Below is a small trained network, with its code and all its weights. Each question gives an input and a target symbol and asks what happens when units are switched off, that is, made to give their printed mean instead of their output.

import numpy as np


def w(rows, s, z=0):
    codes = np.array(rows[::2]) - 128.0
    scale = np.full(codes.shape[1], s)
    scale[-1] = z or s
    return codes * scale


def norm(h):
    return h / np.sqrt((h * h).mean(-1, keepdims=True) + 1e-5)


def f(y):
    return y / 2 * (1 + np.tanh(0.7978845608 * (y + 0.044715 * y**3)))


def softmax(a):
    e = np.exp(a - a.max(-1, keepdims=True))
    return e / e.sum(-1, keepdims=True)


def log_softmax(a):
    a = a - a.max(-1, keepdims=True)
    return a - np.log(np.exp(a).sum(-1, keepdims=True))


def net(x, mask):
    ids = ['αβγμπω'.index(c) for c in x.split()]
    T = len(ids)
    res = E[ids] + P[:T]
    u = 0
    for l in range(2):
        r = norm(res)
        for j in range(2):
            rows = slice(2 * j, 2 * j + 2)
            q, k, v = (r @ M[l][rows].T for M in (Q, K, V))
            z = softmax(np.where(np.tri(T) > 0, q @ k.T / 2**0.5, -1e9)) @ v
            o = O[l][rows]
            res = res + np.where(mask[u + j], z, o[:, -1]) @ o[:, :-1]
        u += 2
        y = f(norm(res) @ A[l][:, :-1].T + A[l][:, -1])
        res = res + np.where(mask[u : u + 4], y, B[l][:, -1]) @ B[l][:, :-1]
        u += 4
    return log_softmax(norm(res)[-1] @ U[:, :-1].T + U[:, -1])


Q, K, V, O, A, B = {}, {}, {}, {}, {}, {}
E = w([
[65,111,32,109,145],'α',
[5,79,163,55,152],'β',
[124,42,219,21,191],'γ',
[148,111,109,94,194],'μ',
[102,190,130,164,95],'π',
[88,66,50,134,234],'ω',
],0.015)
P = w([
[45,3,117,207,89],'0',
[116,97,89,67,117],'1',
[108,100,103,148,177],'2',
[135,110,95,85,87],'3',
[118,119,134,146,164],'4',
[149,122,88,98,71],'5',
[122,138,163,151,144],'6',
[153,122,81,106,59],'7',
[124,156,179,157,124],'8',
[167,115,71,97,53],'9',
],0.011)
Q[0] = w([
[45,131,125,248,189],'0.h0',
[142,171,91,29,135],'0.h0',
[171,121,137,172,91],'0.h1',
[88,120,93,143,105],'0.h1',
],0.015)
K[0] = w([
[38,150,76,161,67],'0.h0',
[159,9,93,137,203],'0.h0',
[153,178,133,161,102],'0.h1',
[89,122,86,123,118],'0.h1',
],0.013)
V[0] = w([
[149,113,145,136,185],'0.h0',
[190,41,125,105,90],'0.h0',
[73,103,108,140,63],'0.h1',
[103,250,70,167,122],'0.h1',
],0.011)
O[0] = w([
[185,80,137,97,108,159],'0.h0',
[178,116,254,108,68,164],'0.h0',
[152,121,122,132,1,140],'0.h1',
[179,3,227,77,45,10],'0.h1',
],0.0061,0.012)
A[0] = w([
[51,105,78,155,108,2],'0.n0',
[125,174,93,6,92,210],'0.n1',
[205,97,83,88,126,119],'0.n2',
[120,9,169,168,138,155],'0.n3',
],0.019,0.002)
B[0] = w([
[95,162,198,96,103,207],'0.n0',
[128,168,154,111,7,247],'0.n1',
[162,146,68,104,124,167],'0.n2',
[40,136,114,79,190,143],'0.n3',
],0.019,0.012)
Q[1] = w([
[122,146,146,65,134],'1.h0',
[183,109,197,194,163],'1.h0',
[65,173,26,199,70],'1.h1',
[6,132,93,213,170],'1.h1',
],0.017)
K[1] = w([
[118,156,215,65,127],'1.h0',
[147,175,82,109,106],'1.h0',
[25,81,8,214,44],'1.h1',
[52,6,76,22,117],'1.h1',
],0.016)
V[1] = w([
[26,78,153,186,131],'1.h0',
[149,184,5,113,73],'1.h0',
[191,171,125,73,160],'1.h1',
[60,47,72,73,107],'1.h1',
],0.023)
O[1] = w([
[150,149,61,178,177,249],'1.h0',
[99,208,161,150,19,7],'1.h0',
[141,218,134,114,96,138],'1.h1',
[108,92,97,55,247,160],'1.h1',
],0.014)
A[1] = w([
[134,125,97,75,190,182],'1.n0',
[41,81,205,130,71,2],'1.n1',
[158,161,160,142,92,181],'1.n2',
[102,112,249,88,160,150],'1.n3',
],0.021,0.0038)
B[1] = w([
[132,79,187,126,102,255],'1.n0',
[69,145,220,242,170,141],'1.n1',
[75,75,118,152,178,171],'1.n2',
[252,166,38,122,86,176],'1.n3',
],0.019,0.015)
U = w([
[114,147,196,227,123,209],'α',
[106,9,97,254,95,4],'β',
[192,185,86,208,194,125],'γ',
[48,138,116,88,102,61],'μ',
[212,75,249,114,109,127],'π',
[66,70,116,144,239,187],'ω',
],0.0089,0.004)

Each question gives the input, a string of symbols that net reads in full, and the target symbol t.
The units are the heads (2 rows each of Q, K, V and O) and the neurons (one row each of A and B). Each row of codes is followed by its name. A weight is (code - 128) times the scale printed after its matrix; where a second scale follows, it is the last column's (O, A, B and U).
mask holds one flag per unit, layer by layer, with each layer's heads first. A switched-off unit (its flag False) gives its mean, the last column of its rows in O or B, instead of its output. The means were averaged over made-up inputs and are rounded, as every weight is.
A unit's drop is (log p(t) with every unit on - log p(t) with that unit switched off) / (log p(t) with every unit on - log p(t) with every unit switched off).
The circuit of an input: a set's keep is (log p(t) with only the set's units on - log p(t) with every unit switched off) / (log p(t) with every unit on - log p(t) with every unit switched off). Starting from all 12 units, units are removed one at a time, each time the one whose removal leaves the highest keep (on an exact tie, the one counted first), for as long as the keep stays at least 0.8.
units of the circuit, in order: the units of the circuit, biggest drop first
most important unit: the unit with the biggest drop
k most important neurons: the k neurons with the biggest drops, biggest first
k most important neurons of layer l: the k neurons of layer l with the biggest drops, biggest first
which heads matter: for each layer, one digit per head in row order, 1 if its drop is at least 0.15 and else 0, layers parted by /
input μ μ α γ α, target π: units of the circuit, in order => (0.n0, 0.h1)
input π π γ β π β γ γ γ, target α: most important unit => 0.h1
input ω γ γ α, target μ: 2 most important neurons => (0.n0, 0.n2)
input γ γ μ α γ γ α, target π: 4 most important neurons => (0.n1, 0.n0, 0.n3, 1.n0)
input γ γ ω β γ μ μ, target π: 3 most important neurons => (0.n1, 1.n0, 0.n3)
input ω μ π α, target μ: 2 most important neurons => (0.n2, 0.n0)
input ω ω α α μ μ β α γ, target ω: 3 most important neurons of layer 0 => (0.n3, 0.n0, 0.n1)
input μ π α γ π, target π: 2 most important neurons => (0.n1, 0.n0)
input β π γ μ ω γ π γ, target β: units of the circuit, in order => (1.h1, 1.n2)
input μ γ ω γ μ γ, target γ: units of the circuit, in order => (1.h1, 1.n0)
input γ α γ μ μ μ ω γ β ω, target π: 2 most important neurons of layer 0 => (0.n1, 0.n3)
input γ γ π γ, target β: 3 most important neurons => (0.n0, 0.n3, 1.n2)
input μ γ μ α π α π π, target β: units of the circuit, in order => (0.n0, 1.n3, 0.h1, 1.n0)
input ω γ μ μ μ μ ω, target π: which heads matter => 00 / 11
input γ μ μ γ γ, target γ: 2 most important neurons of layer 1 => (1.n3, 1.n0)
input π β γ γ γ ω α ω β, target π: units of the circuit, in order => (1.n2)
input μ α π μ π, target π: 2 most important neurons of layer 0 => (0.n0, 0.n1)
input μ α β β α γ β, target γ: which heads matter => 11 / 00
input β γ α α α γ μ π, target β: 2 most important neurons of layer 0 => (0.n0, 0.n1)
input π γ μ γ α β β, target π: units of the circuit, in order => (1.n0)
input ω γ α γ, target μ: 2 most important neurons of layer 0 => (0.n3, 0.n0)
input β β α π ω γ α γ β, target γ: 4 most important neurons => (1.n3, 0.n0, 0.n1, 0.n3)
input α π μ μ γ μ μ, target α: 3 most important neurons of layer 0 => (0.n2, 0.n1, 0.n0)
input γ μ π μ α α α α α, target α: 3 most important neurons => (0.n0, 0.n3, 1.n1)
input γ α γ γ β β γ, target α: 2 most important neurons of layer 0 => (0.n0, 0.n3)
input α μ α γ α α α, target α: 2 most important neurons => (0.n0, 1.n1)
input μ α γ ω π, target ω: 2 most important neurons of layer 0 => (0.n1, 0.n2)
input γ μ π, target ω: most important unit => 0.h0
input γ α μ α γ β, target α: 2 most important neurons of layer 1 => (1.n1, 1.n0)
